Here is a tiny trained network, its code and every weight. The questions are about switching its units off for an input and a class, where a switched-off unit gives its printed mean instead of its output.

import numpy as np


def w(rows, s, z=0):
    codes = np.array(rows[::2]) - 128.0
    scale = np.full(codes.shape[1], s)
    scale[-1] = z or s
    return codes * scale


def norm(h):
    return h / np.sqrt((h * h).mean(-1, keepdims=True) + 1e-5)


def f(y):
    return y / 2 * (1 + np.tanh(0.7978845608 * (y + 0.044715 * y**3)))


def log_softmax(a):
    a = a - a.max(-1, keepdims=True)
    return a - np.log(np.exp(a).sum(-1, keepdims=True))


def net(x, mask):
    res = np.array(x, float).reshape(1, 2) / 4 @ E
    u = 0
    for l in range(2):
        y = f(norm(res) @ A[l][:, :-1].T + A[l][:, -1])
        res = res + np.where(mask[u : u + 9], y, B[l][:, -1]) @ B[l][:, :-1]
        u += 9
    return log_softmax(norm(res)[-1] @ U[:, :-1].T + U[:, -1])


A, B = {}, {}
E = w([
[85,191,118,75,161,214,135,50,241],'x0',
[198,178,128,172,145,113,1,95,152],'x1',
],0.012)
A[0] = w([
[128,86,113,98,168,231,184,195,88,115],'L0N0',
[156,128,186,145,169,83,144,108,57,100],'L0N1',
[173,145,187,80,142,137,2,152,145,115],'L0N2',
[202,100,86,180,81,74,163,46,180,40],'L0N3',
[232,81,76,123,157,130,181,169,195,2],'L0N4',
[137,80,46,175,133,95,87,198,99,98],'L0N5',
[203,40,136,118,134,115,117,140,125,62],'L0N6',
[96,176,98,74,164,224,121,82,80,160],'L0N7',
[174,138,152,110,117,27,170,207,107,101],'L0N8',
],0.0067,0.0051)
B[0] = w([
[234,172,61,96,75,98,142,114,158,239],'L0N0',
[41,143,64,144,148,129,113,121,133,178],'L0N1',
[129,152,144,92,84,44,254,171,172,242],'L0N2',
[149,162,120,64,85,129,203,198,150,108],'L0N3',
[196,202,175,146,77,240,122,192,151,89],'L0N4',
[129,66,114,113,175,169,105,23,112,229],'L0N5',
[130,125,111,152,200,164,145,166,109,150],'L0N6',
[65,73,78,186,138,23,70,218,140,237],'L0N7',
[100,74,116,134,174,99,68,81,154,253],'L0N8',
],0.0066,0.0042)
A[1] = w([
[249,250,150,173,105,170,104,80,112,5],'L1N0',
[81,37,139,99,202,140,200,70,139,90],'L1N1',
[238,220,135,153,165,100,1,105,133,79],'L1N2',
[146,124,77,144,122,31,134,117,167,22],'L1N3',
[179,53,136,170,31,47,122,192,87,149],'L1N4',
[117,123,161,108,89,157,204,170,103,48],'L1N5',
[124,174,93,137,97,106,152,146,192,25],'L1N6',
[90,199,117,66,213,248,125,53,230,69],'L1N7',
[87,112,80,87,208,124,99,77,161,107],'L1N8',
],0.0089,0.0027)
B[1] = w([
[123,118,121,54,2,101,196,216,164,162],'L1N0',
[158,215,144,129,80,45,115,202,187,208],'L1N1',
[69,126,92,48,81,99,239,205,143,222],'L1N2',
[159,170,230,143,110,180,131,118,114,197],'L1N3',
[101,141,113,130,171,228,82,66,159,255],'L1N4',
[163,194,174,44,91,85,111,181,158,156],'L1N5',
[193,127,124,174,140,150,110,88,87,173],'L1N6',
[93,15,87,162,190,109,38,107,3,218],'L1N7',
[216,168,209,166,116,224,193,100,121,187],'L1N8',
],0.008,0.0096)
U = w([
[62,23,51,188,218,112,64,97,66,253],'0',
[86,178,89,25,46,59,207,206,156,105],'1',
[197,222,247,178,143,169,131,108,145,25],'2',
],0.013,0.0022)

Each question gives the input, the list of numbers given to net, and the class t.
The units are the neurons (one row each of A and B). Each row of codes is followed by its name. A weight is (code - 128) times the scale printed after its matrix; where a second scale follows, it is the last column's (A, B and U).
mask holds one flag per neuron, layer by layer. A switched-off neuron (its flag False) gives its mean, the last column of its row in B, instead of its output. The means were averaged over made-up inputs and are rounded, as every weight is.
A unit's drop is (log p(t) with every unit on - log p(t) with that unit switched off) / (log p(t) with every unit on - log p(t) with every unit switched off).
The circuit of an input: a set's keep is (log p(t) with only the set's units on - log p(t) with every unit switched off) / (log p(t) with every unit on - log p(t) with every unit switched off). Starting from the 12 units with the biggest drops (on a tie, the unit counted first), units are removed one at a time, each time the one whose removal leaves the highest keep (on an exact tie, the one counted first), for as long as the keep stays at least 0.8.
units of the circuit, in order: the units of the circuit, biggest drop first
most important unit: the unit with the biggest drop
k most important neurons: the k neurons with the biggest drops, biggest first
k most important neurons of layer l: the k neurons of layer l with the biggest drops, biggest first
drop when u is switched off: that unit's drop, to one decimal
input [-3,0], class 2: most important unit	L1N8
input [-8,-7], class 0: 2 most important neurons of layer 0	[L0N2; L0N8]
input [-4,-4], class 0: 4 most important neurons of layer 1	[L1N2; L1N4; L1N0; L1N8]
input [1,-3], class 2: units of the circuit, in order	[L0N0; L1N2; L1N3]
input [6,7], class 1: 3 most important neurons	[L1N2; L1N0; L0N5]
input [5,5], class 0: 2 most important neurons	[L1N7; L0N0]
input [-8,-8], class 0: 4 most important neurons	[L1N2; L1N4; L0N2; L0N8]
input [-3,-2], class 2: units of the circuit, in order	[L1N7; L1N2]
input [-5,6], class 1: 2 most important neurons of layer 1	[L1N2; L1N7]
input [-1,-3], class 2: 2 most important neurons	[L1N2; L0N0]
input [-1,4], class 1: 2 most important neurons	[L0N7; L1N2]
input [-3,-3], class 2: 2 most important neurons of layer 0	[L0N7; L0N8]
input [1,-2], class 2: 2 most important neurons	[L1N7; L1N3]
input [5,-1], class 0: units of the circuit, in order	[L1N7]
input [6,3], class 0: drop when L1N7 is switched off	2.0
input [2,-2], class 2: drop when L0N7 is switched off	0.9
input [3,8], class 1: drop when L0N6 is switched off	0.0
